Here is a tiny trained network, its code and every weight. The questions are about switching its units off for an input and a class, where a switched-off unit gives its printed mean instead of its output.

import numpy as np


def w(rows, s, z=0):
    codes = np.array(rows[::2]) - 128.0
    scale = np.full(codes.shape[1], s)
    scale[-1] = z or s
    return codes * scale


def f(y):
    return np.maximum(y, 0)


def log_softmax(a):
    a = a - a.max(-1, keepdims=True)
    return a - np.log(np.exp(a).sum(-1, keepdims=True))


def net(x, mask):
    res = np.array(x, float).reshape(1, 6) / 4 @ E
    y = f(res @ A[0][:, :-1].T + A[0][:, -1])
    res = res + np.where(mask, y, B[0][:, -1]) @ B[0][:, :-1]
    return log_softmax(res[-1] @ U[:, :-1].T + U[:, -1])


A, B = {}, {}
E = w([
[210,250,99,191,62,99],'x0',
[135,133,20,87,146,202],'x1',
[100,114,22,125,96,76],'x2',
[62,170,94,86,74,200],'x3',
[35,138,204,89,77,86],'x4',
[116,168,95,191,233,179],'x5',
],0.012)
A[0] = w([
[105,133,142,64,94,151,132],'n0',
[137,63,143,120,122,110,27],'n1',
[161,46,133,157,169,119,148],'n2',
[91,63,173,67,100,145,181],'n3',
[109,92,145,96,135,67,150],'n4',
[82,156,163,156,121,95,137],'n5',
[191,123,151,157,187,179,109],'n6',
[67,118,158,76,85,149,177],'n7',
[186,162,89,106,133,155,254],'n8',
[91,223,181,162,117,78,149],'n9',
[138,81,97,137,125,55,169],'n10',
[194,164,126,109,79,114,124],'n11',
[127,88,166,132,93,247,91],'n12',
[75,179,157,173,143,68,91],'n13',
[130,154,141,143,112,120,79],'n14',
[173,100,133,116,138,73,93],'n15',
],0.015,0.0047)
B[0] = w([
[70,185,124,182,96,102,202],'n0',
[103,49,142,93,116,128,168],'n1',
[139,49,180,65,165,149,213],'n2',
[23,132,240,120,123,103,253],'n3',
[103,72,210,79,95,106,201],'n4',
[129,81,90,149,136,45,193],'n5',
[182,171,172,149,208,180,229],'n6',
[56,229,96,130,147,82,238],'n7',
[136,223,60,115,109,230,220],'n8',
[194,114,60,183,168,28,237],'n9',
[141,24,119,63,63,162,193],'n10',
[206,200,163,146,1,140,207],'n11',
[123,214,153,198,166,118,207],'n12',
[178,53,102,164,132,84,199],'n13',
[156,165,90,126,152,84,158],'n14',
[177,93,156,88,83,147,178],'n15',
],0.0088,0.016)
U = w([
[17,141,133,113,125,79,54],'0',
[120,65,161,56,105,117,105],'1',
[71,126,6,101,125,171,251],'2',
[156,113,102,129,123,55,107],'3',
[163,170,81,114,41,146,57],'4',
[149,139,111,117,216,183,186],'5',
],0.016,0.0028)

Each question gives the input, the list of numbers given to net, and the class t.
The units are the neurons (one row each of A and B). Each row of codes is followed by its name. A weight is (code - 128) times the scale printed after its matrix; where a second scale follows, it is the last column's (A, B and U).
mask holds one flag per neuron, in row order. A switched-off neuron (its flag False) gives its mean, the last column of its row in B, instead of its output. The means were averaged over made-up inputs and are rounded, as every weight is.
A unit's drop is (log p(t) with every unit on - log p(t) with that unit switched off) / (log p(t) with every unit on - log p(t) with every unit switched off).
The circuit of an input: a set's keep is (log p(t) with only the set's units on - log p(t) with every unit switched off) / (log p(t) with every unit on - log p(t) with every unit switched off). Starting from the 12 units with the biggest drops (on a tie, the unit counted first), units are removed one at a time, each time the one whose removal leaves the highest keep (on an exact tie, the one counted first), for as long as the keep stays at least 0.8.
circuit, biggest first: the units of the circuit, biggest drop first
k most important neurons: the k neurons with the biggest drops, biggest first
drop when u is switched off: that unit's drop, to one decimal
input [6,-6,7,-1,-4,3], class 4: circuit, biggest first -> n11
input [-6,-3,-2,-8,-4,5], class 1: 2 most important neurons -> n2, n8
input [3,4,-6,8,-4,2], class 5: 2 most important neurons -> n6, n12
input [0,-6,-7,-8,7,0], class 3: 3 most important neurons -> n9, n5, n13
input [4,-2,-2,4,1,7], class 3: 3 most important neurons -> n9, n13, n2
input [-7,2,-1,-4,2,5], class 1: 2 most important neurons -> n2, n8
input [-7,-2,-5,3,-7,-4], class 0: 2 most important neurons -> n3, n12
input [1,-8,2,0,5,-6], class 3: 3 most important neurons -> n9, n13, n5
input [-1,-4,8,2,-7,1], class 2: drop when n11 is switched off -> 0.2
input [3,-5,-2,-4,-6,1], class 5: drop when n6 is switched off -> 0.3
input [-4,3,6,-1,0,1], class 1: drop when n7 is switched off -> 0.1
